Here is a tiny trained network, its code and every weight. The questions are about switching its units off for an input and a target symbol, where a switched-off unit gives its printed mean instead of its output.

import numpy as np


def w(rows, s, z=0):
    codes = np.array(rows[::2]) - 128.0
    scale = np.full(codes.shape[1], s)
    scale[-1] = z or s
    return codes * scale


def norm(h):
    return h / np.sqrt((h * h).mean(-1, keepdims=True) + 1e-5)


def f(y):
    return y / 2 * (1 + np.tanh(0.7978845608 * (y + 0.044715 * y**3)))


def softmax(a):
    e = np.exp(a - a.max(-1, keepdims=True))
    return e / e.sum(-1, keepdims=True)


def log_softmax(a):
    a = a - a.max(-1, keepdims=True)
    return a - np.log(np.exp(a).sum(-1, keepdims=True))


def net(x, mask):
    ids = ['γεθλμπσω'.index(c) for c in x.split()]
    T = len(ids)
    res = E[ids] + P[:T]
    u = 0
    for l in range(3):
        r = norm(res)
        for j in range(2):
            rows = slice(3 * j, 3 * j + 3)
            q, k, v = (r @ M[l][rows].T for M in (Q, K, V))
            z = softmax(np.where(np.tri(T) > 0, q @ k.T / 3**0.5, -1e9)) @ v
            o = O[l][rows]
            res = res + np.where(mask[u + j], z, o[:, -1]) @ o[:, :-1]
        u += 2
        y = f(norm(res) @ A[l][:, :-1].T + A[l][:, -1])
        res = res + np.where(mask[u : u + 4], y, B[l][:, -1]) @ B[l][:, :-1]
        u += 4
    return log_softmax(norm(res)[-1] @ U[:, :-1].T + U[:, -1])


Q, K, V, O, A, B = {}, {}, {}, {}, {}, {}
E = w([
[79,93,109,63,79,92],'γ',
[144,172,134,139,154,130],'ε',
[116,157,168,153,140,162],'θ',
[180,158,121,47,130,175],'λ',
[160,194,80,131,191,120],'μ',
[152,5,39,133,130,171],'π',
[144,135,73,201,183,94],'σ',
[125,59,139,211,237,74],'ω',
],0.019)
P = w([
[184,76,35,59,78,62],'0',
[157,68,142,255,34,170],'1',
[103,35,145,102,138,219],'2',
[108,123,32,37,119,86],'3',
[96,166,196,225,57,183],'4',
[104,100,217,89,169,249],'5',
[60,157,52,29,142,78],'6',
],0.0086)
Q[0] = w([
[98,98,32,110,197,153],'0.h0',
[254,115,100,206,70,122],'0.h0',
[89,70,182,197,110,126],'0.h0',
[126,84,150,202,30,40],'0.h1',
[156,169,158,228,56,158],'0.h1',
[97,27,190,83,167,193],'0.h1',
],0.0073)
K[0] = w([
[79,91,242,75,159,110],'0.h0',
[117,109,57,173,44,60],'0.h0',
[208,77,119,115,114,126],'0.h0',
[158,125,180,134,88,25],'0.h1',
[110,162,209,170,190,211],'0.h1',
[141,2,107,64,98,193],'0.h1',
],0.0068)
V[0] = w([
[94,47,195,173,117,113],'0.h0',
[71,144,117,118,135,155],'0.h0',
[95,151,190,128,214,169],'0.h0',
[135,46,94,141,152,171],'0.h1',
[48,121,137,116,128,120],'0.h1',
[253,69,185,78,184,145],'0.h1',
],0.0065)
O[0] = w([
[140,97,155,119,122,87,4],'0.h0',
[62,102,163,103,152,63,126],'0.h0',
[118,189,164,112,143,121,19],'0.h0',
[120,164,55,133,154,254,250],'0.h1',
[114,212,117,124,125,123,81],'0.h1',
[123,107,107,140,135,66,162],'0.h1',
],0.0098,0.0021)
A[0] = w([
[136,173,228,171,116,170,82],'0.n0',
[132,140,101,202,98,3,2],'0.n1',
[196,225,71,105,80,133,93],'0.n2',
[163,175,177,189,94,61,85],'0.n3',
],0.0073,0.0048)
B[0] = w([
[124,47,58,149,173,182,167],'0.n0',
[141,168,104,47,190,239,86],'0.n1',
[146,144,121,185,1,52,246],'0.n2',
[167,151,133,163,119,245,71],'0.n3',
],0.0069,0.0014)
Q[1] = w([
[88,75,148,118,165,192],'1.h0',
[134,169,106,151,106,219],'1.h0',
[121,118,133,199,168,100],'1.h0',
[121,97,128,6,143,203],'1.h1',
[192,210,136,101,127,168],'1.h1',
[71,121,101,125,28,124],'1.h1',
],0.012)
K[1] = w([
[144,11,120,116,133,149],'1.h0',
[174,125,62,99,93,118],'1.h0',
[74,140,31,200,146,68],'1.h0',
[151,115,190,91,136,189],'1.h1',
[219,167,123,107,117,175],'1.h1',
[87,80,115,59,38,105],'1.h1',
],0.012)
V[1] = w([
[91,153,90,106,184,115],'1.h0',
[96,46,110,166,88,174],'1.h0',
[103,144,51,95,119,76],'1.h0',
[3,64,226,193,77,145],'1.h1',
[128,164,220,127,144,90],'1.h1',
[137,249,185,83,199,119],'1.h1',
],0.0056)
O[1] = w([
[146,123,135,116,88,56,128],'1.h0',
[119,148,196,134,252,115,210],'1.h0',
[80,121,144,113,156,69,200],'1.h0',
[164,124,54,205,118,204,71],'1.h1',
[222,127,134,71,164,110,8],'1.h1',
[114,3,89,157,113,140,3],'1.h1',
],0.0077,0.0047)
A[1] = w([
[209,86,187,245,90,140,180],'1.n0',
[142,221,139,87,205,91,3],'1.n1',
[133,203,221,101,57,23,153],'1.n2',
[165,122,2,152,101,156,128],'1.n3',
],0.0084,0.0056)
B[1] = w([
[68,211,215,114,57,93,182],'1.n0',
[82,104,169,4,179,142,148],'1.n1',
[31,117,113,213,148,208,254],'1.n2',
[161,79,232,67,62,35,160],'1.n3',
],0.011,0.0047)
Q[2] = w([
[91,127,64,50,6,139],'2.h0',
[192,176,200,45,97,180],'2.h0',
[191,67,141,125,67,6],'2.h0',
[146,130,172,110,198,53],'2.h1',
[94,183,79,125,65,74],'2.h1',
[105,194,75,204,56,13],'2.h1',
],0.012)
K[2] = w([
[113,148,81,54,14,166],'2.h0',
[204,111,164,115,121,239],'2.h0',
[192,32,88,160,75,42],'2.h0',
[125,123,167,165,154,98],'2.h1',
[97,193,84,144,110,118],'2.h1',
[154,252,44,174,130,100],'2.h1',
],0.011)
V[2] = w([
[97,176,208,173,112,163],'2.h0',
[130,171,124,138,221,52],'2.h0',
[22,177,187,96,85,63],'2.h0',
[237,123,134,142,71,144],'2.h1',
[142,100,106,94,61,155],'2.h1',
[117,2,151,193,67,91],'2.h1',
],0.0075)
O[2] = w([
[95,250,167,115,154,2,177],'2.h0',
[103,193,57,66,91,203,133],'2.h0',
[204,201,210,132,236,153,251],'2.h0',
[22,119,154,142,215,132,2],'2.h1',
[114,159,139,71,119,207,118],'2.h1',
[55,209,199,86,222,182,135],'2.h1',
],0.0066,0.0069)
A[2] = w([
[175,49,79,188,196,166,1],'2.n0',
[172,153,194,43,40,150,94],'2.n1',
[78,85,183,255,81,166,154],'2.n2',
[60,102,65,64,152,127,82],'2.n3',
],0.01,0.0097)
B[2] = w([
[141,83,154,255,205,127,133],'2.n0',
[58,129,145,152,144,86,204],'2.n1',
[176,168,151,111,40,155,253],'2.n2',
[181,183,204,175,131,101,202],'2.n3',
],0.016,0.0037)
U = w([
[126,152,32,136,110,128,166],'γ',
[135,77,112,85,80,130,254],'ε',
[204,150,120,49,123,95,100],'θ',
[158,149,250,164,101,78,63],'λ',
[114,142,150,110,177,230,97],'μ',
[156,151,116,145,42,215,172],'π',
[45,91,152,143,107,76,99],'σ',
[149,99,131,205,146,135,149],'ω',
],0.013,0.0063)

Each question gives the input, a string of symbols that net reads in full, and the target symbol t.
The units are the heads (3 rows each of Q, K, V and O) and the neurons (one row each of A and B). Each row of codes is followed by its name. A weight is (code - 128) times the scale printed after its matrix; where a second scale follows, it is the last column's (O, A, B and U).
mask holds one flag per unit, layer by layer, with each layer's heads first. A switched-off unit (its flag False) gives its mean, the last column of its rows in O or B, instead of its output. The means were averaged over made-up inputs and are rounded, as every weight is.
A unit's drop is (log p(t) with every unit on - log p(t) with that unit switched off) / (log p(t) with every unit on - log p(t) with every unit switched off).
The circuit of an input: a set's keep is (log p(t) with only the set's units on - log p(t) with every unit switched off) / (log p(t) with every unit on - log p(t) with every unit switched off). Starting from the 12 units with the biggest drops (on a tie, the unit counted first), units are removed one at a time, each time the one whose removal leaves the highest keep (on an exact tie, the one counted first), for as long as the keep stays at least 0.8.
units of the circuit, in order: the units of the circuit, biggest drop first
most important unit: the unit with the biggest drop
k most important neurons: the k neurons with the biggest drops, biggest first
top k neurons in layer l: the k neurons of layer l with the biggest drops, biggest first
which heads matter: for each layer, one digit per head in row order, 1 if its drop is at least 0.15 and else 0, layers parted by /
input μ μ θ γ π, target λ: units of the circuit, in order	1.n3
input σ μ μ θ λ, target λ: which heads matter	00 / 11 / 10
input γ π γ λ ε γ, target μ: units of the circuit, in order	1.n3, 0.n2, 2.h1
input μ ε σ, target γ: which heads matter	00 / 01 / 10
input λ ω θ λ π σ, target μ: which heads matter	00 / 00 / 01
input π γ ω, target μ: which heads matter	01 / 00 / 01
input λ γ σ, target γ: units of the circuit, in order	2.h0, 1.n2, 2.n2
input λ λ θ λ, target μ: 3 most important neurons	1.n2, 0.n2, 0.n0
input ε μ γ μ γ γ ω, target ω: which heads matter	00 / 01 / 10
input μ γ θ, target π: units of the circuit, in order	1.h1, 2.n2
input ω ω ε μ ω, target π: units of the circuit, in order	2.n2, 2.h0
input λ γ γ ω γ μ π, target ε: units of the circuit, in order	1.n3, 2.h0
input π λ σ, target μ: units of the circuit, in order	0.n2, 2.h1
input ω γ γ γ γ ε, target ω: which heads matter	00 / 01 / 01
input θ μ γ γ ω γ ε, target π: top 2 neurons in layer 1	1.n2, 1.n0
input ω γ π λ, target σ: which heads matter	00 / 10 / 00
input μ μ γ μ γ γ π, target ε: which heads matter	00 / 01 / 10
input γ ω μ ω ω, target π: which heads matter	00 / 00 / 10
input γ θ σ μ μ, target π: most important unit	0.n2
input γ λ θ σ, target θ: most important neuron	0.n1
input π γ ε, target μ: units of the circuit, in order	1.n3, 2.h1
input γ ε σ μ λ, target λ: which heads matter	00 / 10 / 10
input λ θ ω λ, target μ: which heads matter	11 / 01 / 10
input σ σ π, target μ: top 2 neurons in layer 1	1.n0, 1.n3
input θ ω γ ε, target π: 3 most important neurons	1.n2, 2.n2, 0.n2
input θ λ σ ω ε λ, target ε: top 2 neurons in layer 1	1.n0, 1.n2
input π ω ω σ, target θ: which heads matter	00 / 01 / 10
input μ θ γ σ σ, target π: which heads matter	00 / 11 / 00
input π μ π λ γ γ, target μ: which heads matter	00 / 00 / 00
